Below is a small trained network, with its code and all its weights. Each question gives an input and a target symbol and asks what happens when units are switched off, that is, made to give their printed mean instead of their output.

import numpy as np


def w(rows, s, z=0):
    codes = np.array(rows[::2]) - 128.0
    scale = np.full(codes.shape[1], s)
    scale[-1] = z or s
    return codes * scale


def norm(h):
    return h / np.sqrt((h * h).mean(-1, keepdims=True) + 1e-5)


def f(y):
    return np.maximum(y, 0)


def softmax(a):
    e = np.exp(a - a.max(-1, keepdims=True))
    return e / e.sum(-1, keepdims=True)


def log_softmax(a):
    a = a - a.max(-1, keepdims=True)
    return a - np.log(np.exp(a).sum(-1, keepdims=True))


def net(x, mask):
    ids = ['αγδεζθλμπψω'.index(c) for c in x.split()]
    T = len(ids)
    res = E[ids] + P[:T]
    r = norm(res)
    for j in range(2):
        rows = slice(4 * j, 4 * j + 4)
        q, k, v = (r @ M[0][rows].T for M in (Q, K, V))
        z = softmax(np.where(np.tri(T) > 0, q @ k.T / 4**0.5, -1e9)) @ v
        o = O[0][rows]
        res = res + np.where(mask[j], z, o[:, -1]) @ o[:, :-1]
    y = f(norm(res) @ A[0][:, :-1].T + A[0][:, -1])
    res = res + np.where(mask[2:6], y, B[0][:, -1]) @ B[0][:, :-1]
    return log_softmax(norm(res)[-1] @ U[:, :-1].T + U[:, -1])


Q, K, V, O, A, B = {}, {}, {}, {}, {}, {}
E = w([
[89,124,204,129,197,130,159,176],'α',
[88,135,151,113,102,198,135,120],'γ',
[86,131,146,90,159,134,30,159],'δ',
[87,188,250,199,114,80,74,149],'ε',
[166,127,131,142,199,124,86,205],'ζ',
[114,175,107,85,104,160,134,125],'θ',
[128,36,111,125,100,75,178,151],'λ',
[88,80,143,106,167,157,81,50],'μ',
[111,174,165,91,159,118,160,58],'π',
[56,167,84,223,220,111,106,66],'ψ',
[205,159,164,77,141,67,176,124],'ω',
],0.025)
P = w([
[52,44,86,2,200,68,213,133],'0',
[45,119,87,64,163,79,221,111],'1',
[86,121,94,82,150,99,180,121],'2',
[115,127,107,89,144,127,148,119],'3',
[138,140,108,101,126,127,129,131],'4',
[153,165,117,103,116,149,123,121],'5',
[170,172,128,95,108,175,101,111],'6',
[188,183,139,98,110,197,78,125],'7',
[201,192,153,90,93,201,65,113],'8',
[213,207,156,84,124,233,58,101],'9',
[220,234,172,91,93,227,46,105],'10',
[215,232,176,82,112,244,28,97],'11',
],0.0085)
Q[0] = w([
[149,142,145,145,101,143,129,145],'h0',
[160,91,97,141,95,137,141,129],'h0',
[149,89,96,89,101,101,105,148],'h0',
[151,115,188,27,124,119,111,148],'h0',
[230,93,111,99,105,151,85,113],'h1',
[81,125,116,167,148,70,126,153],'h1',
[170,234,204,124,141,101,114,127],'h1',
[199,70,89,148,166,162,150,251],'h1',
],0.026)
K[0] = w([
[151,127,149,112,162,133,121,147],'h0',
[131,50,114,72,126,103,149,131],'h0',
[141,36,115,100,73,129,125,133],'h0',
[180,179,253,163,46,123,61,156],'h0',
[211,58,101,102,144,169,172,126],'h1',
[72,115,177,196,93,84,131,198],'h1',
[214,209,222,109,181,216,112,130],'h1',
[138,62,57,108,221,112,194,229],'h1',
],0.021)
V[0] = w([
[103,138,146,167,71,152,104,94],'h0',
[82,88,78,78,86,37,66,129],'h0',
[95,84,106,110,128,82,156,61],'h0',
[153,166,2,60,108,154,105,110],'h0',
[168,155,199,152,92,79,154,149],'h1',
[131,186,97,67,179,142,130,90],'h1',
[152,172,73,121,114,160,157,171],'h1',
[53,90,74,84,127,95,194,144],'h1',
],0.02)
O[0] = w([
[89,157,175,139,74,184,157,115,135],'h0',
[107,123,105,86,232,196,199,159,108],'h0',
[138,165,140,139,180,156,204,55,87],'h0',
[73,111,13,48,154,160,106,42,36],'h0',
[183,217,101,117,167,144,215,100,88],'h1',
[121,158,80,57,93,61,29,116,254],'h1',
[153,148,2,131,113,124,179,202,113],'h1',
[113,153,177,155,6,139,141,171,119],'h1',
],0.013)
A[0] = w([
[116,181,161,215,232,117,110,109,156],'n0',
[146,46,133,115,53,154,118,95,1],'n1',
[84,120,131,189,112,189,52,124,117],'n2',
[162,159,166,100,86,252,60,211,127],'n3',
],0.028,0.0038)
B[0] = w([
[198,185,116,130,38,132,7,220,199],'n0',
[242,28,165,176,93,68,125,152,177],'n1',
[142,183,29,176,187,123,190,81,214],'n2',
[204,235,75,49,182,246,46,86,250],'n3',
],0.016,0.018)
U = w([
[149,168,199,108,84,122,105,205,170],'α',
[242,127,91,93,48,203,120,76,79],'γ',
[89,173,123,70,207,216,91,128,104],'δ',
[132,144,125,111,114,126,133,130,33],'ε',
[163,45,79,99,193,66,110,246,94],'ζ',
[68,87,68,64,2,147,121,162,198],'θ',
[132,95,104,126,97,138,212,148,254],'λ',
[119,42,137,144,133,123,110,83,222],'μ',
[76,187,169,43,87,61,121,66,103],'π',
[82,199,42,221,130,95,135,102,104],'ψ',
[219,171,85,65,160,25,207,120,41],'ω',
],0.0082,0.0058)

Each question gives the input, a string of symbols that net reads in full, and the target symbol t.
The units are the heads (4 rows each of Q, K, V and O) and the neurons (one row each of A and B). Each row of codes is followed by its name. A weight is (code - 128) times the scale printed after its matrix; where a second scale follows, it is the last column's (O, A, B and U).
mask holds one flag per unit, heads first, then neurons. A switched-off unit (its flag False) gives its mean, the last column of its rows in O or B, instead of its output. The means were averaged over made-up inputs and are rounded, as every weight is.
A unit's drop is (log p(t) with every unit on - log p(t) with that unit switched off) / (log p(t) with every unit on - log p(t) with every unit switched off).
The circuit of an input: a set's keep is (log p(t) with only the set's units on - log p(t) with every unit switched off) / (log p(t) with every unit on - log p(t) with every unit switched off). Starting from all 6 units, units are removed one at a time, each time the one whose removal leaves the highest keep (on an exact tie, the one counted first), for as long as the keep stays at least 0.8.
circuit, biggest first: the units of the circuit, biggest drop first
top k neurons: the k neurons with the biggest drops, biggest first
heads that matter: for each layer, one digit per head in row order, 1 if its drop is at least 0.15 and else 0, layers parted by /
drop when u is switched off: that unit's drop, to one decimal
input θ ε μ δ, target α: heads that matter : 01
input ε π ψ, target α: circuit, biggest first : [n0; h1]
input δ δ γ θ γ, target θ: circuit, biggest first : [h1]
input μ ε θ, target α: heads that matter : 01
input δ π ψ ζ λ θ θ μ μ, target μ: circuit, biggest first : [h1; n3]
input λ ψ θ α ζ ω, target ω: circuit, biggest first : [h1; n3]
input ψ γ δ δ λ θ δ λ δ ζ, target ζ: heads that matter : 11
input ε π θ, target α: heads that matter : 10
input δ π μ θ δ λ, target λ: heads that matter : 11
input π ε ω θ π ω π δ δ ψ, target α: circuit, biggest first : [n0; n3]
input μ μ γ θ ζ, target ζ: circuit, biggest first : [h0; h1; n3]
input α δ γ δ π ω, target ω: circuit, biggest first : [h1; n3]
input δ ω γ λ θ γ ψ, target ψ: top 3 neurons : [n2; n3; n1]
input ε θ λ γ ψ λ ω γ α γ μ π, target α: circuit, biggest first : [h0]
input δ λ γ π θ, target θ: circuit, biggest first : [h0; n3]
input γ δ λ δ γ, target δ: top 2 neurons : [n3; n0]
input γ δ δ δ γ, target δ: top 2 neurons : [n0; n3]
input μ ε γ, target α: top 2 neurons : [n0; n2]
input δ ψ θ γ θ θ γ, target θ: drop when h1 is switched off : 0.9
input λ γ α γ π δ, target δ: drop when h0 is switched off : 0.3
input δ δ π α δ γ θ ζ ψ, target ψ: drop when n0 is switched off : 0.0
